Below is a small trained network, with its code and all its weights. Each question gives an input and a target symbol and asks what happens when units are switched off, that is, made to give their printed mean instead of their output.

import numpy as np


def w(rows, s, z=0):
    codes = np.array(rows[::2]) - 128.0
    scale = np.full(codes.shape[1], s)
    scale[-1] = z or s
    return codes * scale


def norm(h):
    return h / np.sqrt((h * h).mean(-1, keepdims=True) + 1e-5)


def f(y):
    return np.maximum(y, 0)


def softmax(a):
    e = np.exp(a - a.max(-1, keepdims=True))
    return e / e.sum(-1, keepdims=True)


def log_softmax(a):
    a = a - a.max(-1, keepdims=True)
    return a - np.log(np.exp(a).sum(-1, keepdims=True))


def net(x, mask):
    ids = ['ΔΠΦΨαγζηλμτ'.index(c) for c in x.split()]
    T = len(ids)
    res = E[ids] + P[:T]
    u = 0
    for l in range(3):
        q, k, v = (norm(res) @ M[l].T for M in (Q, K, V))
        z = softmax(np.where(np.tri(T) > 0, q @ k.T / 4**0.5, -1e9)) @ v
        res = res + np.where(mask[u], z, O[l][:, -1]) @ O[l][:, :-1]
        u += 1
        y = f(norm(res) @ A[l][:, :-1].T + A[l][:, -1])
        res = res + np.where(mask[u : u + 12], y, B[l][:, -1]) @ B[l][:, :-1]
        u += 12
    return log_softmax(norm(res)[-1] @ U[:, :-1].T + U[:, -1])


Q, K, V, O, A, B = {}, {}, {}, {}, {}, {}
E = w([
[130,181,165],'Δ',
[128,103,187],'Π',
[136,83,130],'Φ',
[75,155,159],'Ψ',
[128,14,90],'α',
[140,102,192],'γ',
[189,3,243],'ζ',
[169,134,215],'η',
[128,163,126],'λ',
[103,176,162],'μ',
[142,102,192],'τ',
],0.015)
P = w([
[4,19,164],'0',
[145,16,197],'1',
[87,42,174],'2',
[83,58,174],'3',
[80,73,164],'4',
[83,90,150],'5',
[86,116,131],'6',
[111,149,111],'7',
[105,146,84],'8',
],0.0039)
Q[0] = w([
[124,138,187],'L0H1',
[74,236,255],'L0H1',
[231,130,47],'L0H1',
[115,123,39],'L0H1',
],0.006)
K[0] = w([
[168,254,34],'L0H1',
[156,252,146],'L0H1',
[5,90,214],'L0H1',
[112,74,203],'L0H1',
],0.0058)
V[0] = w([
[142,25,137],'L0H1',
[210,193,1],'L0H1',
[117,106,94],'L0H1',
[167,75,139],'L0H1',
],0.0065)
O[0] = w([
[228,172,116,135],'L0H1',
[105,49,253,2],'L0H1',
[119,205,124,108],'L0H1',
[95,153,94,125],'L0H1',
],0.0043,0.0081)
A[0] = w([
[190,57,207,123],'L0N1',
[61,102,221,75],'L0N2',
[110,205,65,18],'L0N3',
[158,190,163,201],'L0N4',
[253,217,155,26],'L0N5',
[20,4,106,145],'L0N6',
[95,108,144,142],'L0N7',
[196,106,191,164],'L0N8',
[121,119,105,1],'L0N9',
[127,153,87,86],'L0N10',
[166,153,102,32],'L0N11',
[140,63,212,128],'L0N12',
],0.0064,0.0023)
B[0] = w([
[3,141,81,252],'L0N1',
[120,139,223,196],'L0N2',
[119,245,63,202],'L0N3',
[23,120,92,231],'L0N4',
[35,167,72,196],'L0N5',
[165,179,70,217],'L0N6',
[138,88,79,155],'L0N7',
[86,189,73,233],'L0N8',
[123,19,96,128],'L0N9',
[183,104,161,155],'L0N10',
[185,139,241,133],'L0N11',
[98,139,26,228],'L0N12',
],0.0041,0.0033)
Q[1] = w([
[70,208,96],'L1H1',
[130,124,255],'L1H1',
[233,72,108],'L1H1',
[178,97,195],'L1H1',
],0.007)
K[1] = w([
[25,170,224],'L1H1',
[180,79,75],'L1H1',
[255,155,61],'L1H1',
[171,44,58],'L1H1',
],0.0069)
V[1] = w([
[155,172,95],'L1H1',
[27,83,86],'L1H1',
[129,2,176],'L1H1',
[167,65,85],'L1H1',
],0.0077)
O[1] = w([
[218,4,220,151],'L1H1',
[56,75,30,231],'L1H1',
[8,181,58,2],'L1H1',
[104,40,163,59],'L1H1',
],0.0038,0.0066)
A[1] = w([
[216,164,138,2],'L1N1',
[118,168,77,72],'L1N2',
[157,164,32,171],'L1N3',
[177,186,180,140],'L1N4',
[231,153,160,89],'L1N5',
[186,60,254,159],'L1N6',
[75,16,245,208],'L1N7',
[56,113,112,5],'L1N8',
[88,208,163,48],'L1N9',
[216,122,79,83],'L1N10',
[100,180,175,126],'L1N11',
[211,14,96,118],'L1N12',
],0.0083,0.0036)
B[1] = w([
[150,181,108,137],'L1N1',
[143,193,61,183],'L1N2',
[138,188,139,255],'L1N3',
[85,122,89,158],'L1N4',
[157,248,57,145],'L1N5',
[75,189,87,144],'L1N6',
[2,79,107,164],'L1N7',
[139,101,143,153],'L1N8',
[103,59,90,184],'L1N9',
[169,194,168,169],'L1N10',
[111,43,94,174],'L1N11',
[68,125,224,197],'L1N12',
],0.0055,0.0058)
Q[2] = w([
[82,147,92],'L2H1',
[124,91,254],'L2H1',
[108,116,109],'L2H1',
[153,165,134],'L2H1',
],0.01)
K[2] = w([
[246,90,5],'L2H1',
[3,113,161],'L2H1',
[176,122,72],'L2H1',
[166,251,114],'L2H1',
],0.0052)
V[2] = w([
[66,87,103],'L2H1',
[213,244,121],'L2H1',
[178,58,164],'L2H1',
[3,213,191],'L2H1',
],0.0056)
O[2] = w([
[168,142,163,176],'L2H1',
[82,116,123,147],'L2H1',
[216,165,42,3],'L2H1',
[94,206,254,217],'L2H1',
],0.0065,0.0038)
A[2] = w([
[255,183,157,138],'L2N1',
[153,102,23,172],'L2N2',
[210,5,135,254],'L2N3',
[96,23,150,72],'L2N4',
[200,88,77,144],'L2N5',
[145,105,46,144],'L2N6',
[145,150,218,184],'L2N7',
[122,145,192,104],'L2N8',
[74,71,168,85],'L2N9',
[87,70,99,148],'L2N10',
[139,107,64,105],'L2N11',
[103,27,155,47],'L2N12',
],0.011,0.0045)
B[2] = w([
[167,32,221,178],'L2N1',
[188,135,36,177],'L2N2',
[136,247,117,221],'L2N3',
[87,64,18,223],'L2N4',
[110,254,112,159],'L2N5',
[176,137,79,162],'L2N6',
[202,57,80,244],'L2N7',
[183,90,105,196],'L2N8',
[229,68,205,251],'L2N9',
[225,178,146,251],'L2N10',
[170,190,4,147],'L2N11',
[49,74,32,203],'L2N12',
],0.0057,0.0035)
U = w([
[88,146,117,82],'Δ',
[63,158,123,70],'Π',
[189,99,163,252],'Φ',
[105,151,123,83],'Ψ',
[168,120,5,150],'α',
[85,151,122,44],'γ',
[61,16,75,138],'ζ',
[83,156,155,66],'η',
[178,252,197,124],'λ',
[68,162,172,83],'μ',
[118,135,172,114],'τ',
],0.011,0.0043)

Each question gives the input, a string of symbols that net reads in full, and the target symbol t.
The units are the heads (4 rows each of Q, K, V and O) and the neurons (one row each of A and B). Each row of codes is followed by its name. A weight is (code - 128) times the scale printed after its matrix; where a second scale follows, it is the last column's (O, A, B and U).
mask holds one flag per unit, layer by layer, with each layer's heads first. A switched-off unit (its flag False) gives its mean, the last column of its rows in O or B, instead of its output. The means were averaged over made-up inputs and are rounded, as every weight is.
A unit's drop is (log p(t) with every unit on - log p(t) with that unit switched off) / (log p(t) with every unit on - log p(t) with every unit switched off).
unit that matters most: the unit with the biggest drop
top k neurons: the k neurons with the biggest drops, biggest first
top k neurons in layer l: the k neurons of layer l with the biggest drops, biggest first
drop when u is switched off: that unit's drop, to one decimal
input Ψ μ η α λ Π, target ζ: top neuron -> [L0N3]
input Φ Ψ α Π, target α: top 2 neurons -> [L0N1, L0N6]
input Ψ Φ Π ζ λ, target λ: top 2 neurons -> [L1N12, L0N1]
input λ μ α Δ, target α: top 3 neurons in layer 1 -> [L1N9, L1N11, L1N10]
input λ α Ψ, target α: top 2 neurons -> [L1N9, L1N11]
input η τ λ τ, target ζ: top 3 neurons in layer 0 -> [L0N3, L0N1, L0N5]
input η τ τ Π Ψ α η, target α: top 2 neurons in layer 1 -> [L1N10, L1N9]
input μ Δ Π, target Φ: top 2 neurons -> [L0N6, L0N12]
input Φ ζ τ τ λ μ, target ζ: top 4 neurons -> [L1N11, L1N9, L1N3, L0N8]
input Ψ ζ Φ α α η α μ, target α: top 4 neurons in layer 1 -> [L1N9, L1N11, L1N10, L1N4]
input α τ Δ Π, target Φ: top 2 neurons -> [L0N2, L0N3]
input Ψ Π Φ Ψ η λ, target λ: top 2 neurons in layer 0 -> [L0N1, L0N8]
input η α τ, target α: top 3 neurons -> [L0N1, L0N6, L1N10]
input τ ζ η Δ ζ Φ, target Φ: unit that matters most -> L2N7
input τ Ψ τ α μ, target α: top 3 neurons -> [L0N6, L1N9, L1N10]
input Δ Δ Ψ Δ μ, target Φ: top 2 neurons in layer 0 -> [L0N6, L0N1]
input Δ Π Ψ λ Δ, target ζ: top 3 neurons in layer 0 -> [L0N12, L0N1, L0N8]
input Ψ μ α Ψ, target α: top 4 neurons in layer 0 -> [L0N6, L0N1, L0N2, L0N12]
input ζ Π α γ, target α: top 3 neurons in layer 0 -> [L0N6, L0N1, L0N2]
input Φ Δ μ, target Φ: unit that matters most -> L1N12
input τ τ λ Ψ, target ζ: drop when L2N4 is switched off -> 0.1
input Φ μ ζ, target ζ: drop when L1N7 is switched off -> 0.2
input ζ η η Φ α λ Ψ, target ζ: drop when L0H1 is switched off -> 1.0
input μ λ Ψ Ψ Φ Ψ Φ ζ, target ζ: drop when L2N12 is switched off -> 0.1
